Here is a tiny trained network, its code and every weight. The questions are about switching its units off for an input and a class, where a switched-off unit gives its printed mean instead of its output.

import numpy as np


def w(rows, s, z=0):
    codes = np.array(rows[::2]) - 128.0
    scale = np.full(codes.shape[1], s)
    scale[-1] = z or s
    return codes * scale


def norm(h):
    return h / np.sqrt((h * h).mean(-1, keepdims=True) + 1e-5)


def f(y):
    return y / 2 * (1 + np.tanh(0.7978845608 * (y + 0.044715 * y**3)))


def log_softmax(a):
    a = a - a.max(-1, keepdims=True)
    return a - np.log(np.exp(a).sum(-1, keepdims=True))


def net(x, mask):
    res = np.array(x, float).reshape(1, 7) / 4 @ E
    u = 0
    for l in range(2):
        y = f(norm(res) @ A[l][:, :-1].T + A[l][:, -1])
        res = res + np.where(mask[u : u + 8], y, B[l][:, -1]) @ B[l][:, :-1]
        u += 8
    return log_softmax(norm(res)[-1] @ U[:, :-1].T + U[:, -1])


A, B = {}, {}
E = w([
[149,66,191,230,176,116,135,90,125,162,234],'x0',
[146,143,100,188,28,118,234,98,64,137,133],'x1',
[159,254,146,81,149,4,93,147,110,251,144],'x2',
[150,83,45,117,187,211,111,107,151,155,164],'x3',
[163,223,238,170,96,142,125,114,80,66,116],'x4',
[25,172,139,118,165,207,193,111,123,164,145],'x5',
[72,141,69,108,75,47,60,195,127,72,159],'x6',
],0.006)
A[0] = w([
[135,177,88,166,139,53,72,223,108,104,114,188],'0.n1',
[89,78,101,92,90,232,110,180,88,104,125,136],'0.n2',
[160,84,164,125,124,56,57,126,171,83,74,254],'0.n3',
[76,171,54,113,1,38,132,162,47,213,157,180],'0.n4',
[95,111,118,137,153,174,250,129,95,142,95,106],'0.n5',
[83,192,251,239,71,106,145,102,71,53,164,110],'0.n6',
[79,16,131,157,188,161,175,126,151,138,128,124],'0.n7',
[124,194,132,102,153,20,124,135,134,227,73,163],'0.n8',
],0.008,0.0034)
B[0] = w([
[126,89,162,164,185,128,222,80,129,130,35,194],'0.n1',
[67,146,158,71,210,125,131,110,114,145,2,188],'0.n2',
[191,89,110,114,139,113,150,184,112,47,133,209],'0.n3',
[160,106,30,168,177,33,82,251,204,159,162,242],'0.n4',
[201,151,95,207,85,124,142,99,126,100,59,189],'0.n5',
[88,186,177,79,58,234,24,103,52,77,182,254],'0.n6',
[82,107,192,191,133,133,121,196,161,191,83,210],'0.n7',
[180,152,157,32,136,155,183,194,23,211,152,227],'0.n8',
],0.0083,0.0081)
A[1] = w([
[57,72,40,2,149,128,84,78,156,95,94,10],'1.n1',
[194,247,146,17,110,40,153,176,43,217,141,148],'1.n2',
[82,127,117,110,167,143,182,146,156,223,71,219],'1.n3',
[169,33,188,34,126,87,76,178,142,89,92,141],'1.n4',
[127,65,126,142,132,139,51,223,145,4,149,158],'1.n5',
[198,108,123,112,140,134,141,75,68,57,54,251],'1.n6',
[37,59,132,177,193,191,96,152,199,142,145,132],'1.n7',
[77,192,81,116,139,118,91,221,90,75,44,118],'1.n8',
],0.0077,0.0022)
B[1] = w([
[75,244,121,93,125,113,142,34,121,164,110,153],'1.n1',
[94,209,173,110,148,171,130,133,103,186,54,255],'1.n2',
[111,108,140,152,82,132,161,77,85,42,180,212],'1.n3',
[150,105,96,144,102,100,158,136,179,24,108,200],'1.n4',
[147,183,101,112,36,149,75,121,100,191,166,206],'1.n5',
[153,41,122,112,135,164,217,152,117,125,141,191],'1.n6',
[135,135,120,175,153,61,137,112,154,219,138,191],'1.n7',
[126,137,48,93,104,135,63,93,195,135,78,202],'1.n8',
],0.011,0.0098)
U = w([
[167,105,196,115,76,195,111,112,50,2,221,116],'0',
[190,135,133,103,231,34,199,248,117,149,127,120],'1',
[149,66,82,199,73,48,62,158,187,123,185,173],'2',
[39,154,81,122,181,66,125,57,190,142,105,37],'3',
[79,45,192,213,159,174,208,71,129,169,109,147],'4',
[100,115,165,117,142,114,148,132,131,97,152,3],'5',
[82,224,209,88,127,178,58,144,39,190,136,185],'6',
[147,145,79,76,77,161,149,143,139,75,36,217],'7',
],0.016,0.0064)

Each question gives the input, the list of numbers given to net, and the class t.
The units are the neurons (one row each of A and B). Each row of codes is followed by its name. A weight is (code - 128) times the scale printed after its matrix; where a second scale follows, it is the last column's (A, B and U).
mask holds one flag per neuron, layer by layer. A switched-off neuron (its flag False) gives its mean, the last column of its row in B, instead of its output. The means were averaged over made-up inputs and are rounded, as every weight is.
A unit's drop is (log p(t) with every unit on - log p(t) with that unit switched off) / (log p(t) with every unit on - log p(t) with every unit switched off).
The circuit of an input: a set's keep is (log p(t) with only the set's units on - log p(t) with every unit switched off) / (log p(t) with every unit on - log p(t) with every unit switched off). Starting from the 12 units with the biggest drops (on a tie, the unit counted first), units are removed one at a time, each time the one whose removal leaves the highest keep (on an exact tie, the one counted first), for as long as the keep stays at least 0.8.
circuit, biggest first: the units of the circuit, biggest drop first
most important unit: the unit with the biggest drop
k most important neurons: the k neurons with the biggest drops, biggest first
top k neurons in layer l: the k neurons of layer l with the biggest drops, biggest first
drop of u: that unit's drop, to one decimal
input [0,6,2,4,2,-2,8], class 2: circuit, biggest first : (0.n4)
input [-7,-6,-1,7,-3,1,8], class 3: circuit, biggest first : (1.n1 0.n8)
input [4,-8,-3,6,4,6,3], class 4: 3 most important neurons : (0.n6 0.n7 0.n4)
input [-6,4,2,-3,-7,-4,5], class 1: 3 most important neurons : (0.n4 0.n8 0.n6)
input [-2,0,4,8,-7,3,-6], class 4: 2 most important neurons : (0.n6 1.n3)
input [8,-1,-6,5,3,-3,2], class 2: 2 most important neurons : (1.n2 1.n7)
input [1,3,1,5,6,-4,5], class 2: 2 most important neurons : (0.n4 0.n8)
input [2,8,7,-1,-7,4,-3], class 1: 3 most important neurons : (0.n4 0.n6 1.n5)
input [-3,-2,3,2,-8,1,-2], class 6: 2 most important neurons : (0.n8 1.n2)
input [1,-8,0,-1,-4,4,2], class 3: 2 most important neurons : (0.n4 1.n1)
input [0,8,-4,7,-6,-3,3], class 2: 4 most important neurons : (1.n2 0.n7 0.n1 0.n6)
input [0,3,-4,-3,-4,-4,-3], class 4: top 3 neurons in layer 0 : (0.n4 0.n6 0.n7)
input [7,1,-6,-6,-1,-6,8], class 0: 2 most important neurons : (0.n6 0.n4)
input [0,-2,-4,3,8,-1,5], class 0: most important unit : 0.n6
input [-3,6,-1,2,6,-2,1], class 6: top 3 neurons in layer 0 : (0.n6 0.n4 0.n3)
input [3,4,-3,3,-8,1,4], class 2: 2 most important neurons : (0.n7 1.n2)
input [4,2,-5,4,4,-2,1], class 6: 3 most important neurons : (0.n7 1.n3 1.n4)
input [7,-4,-8,-5,-1,3,5], class 6: 3 most important neurons : (0.n6 0.n4 1.n5)
input [-1,7,0,2,-2,-4,-5], class 4: top 4 neurons in layer 1 : (1.n8 1.n5 1.n4 1.n6)
input [-1,-5,-5,3,-8,-2,-6], class 4: circuit, biggest first : (0.n7)
input [-4,4,-2,1,0,-7,4], class 2: top 2 neurons in layer 0 : (0.n4 0.n8)
input [-1,-7,0,3,7,-2,1], class 7: top 3 neurons in layer 1 : (1.n3 1.n4 1.n8)
input [3,3,-6,4,-1,4,7], class 4: top 3 neurons in layer 0 : (0.n7 0.n4 0.n6)
input [-5,8,6,-3,-7,3,2], class 1: drop of 0.n4 : 1.3
input [5,3,4,6,-6,1,-3], class 4: drop of 1.n4 : 0.1
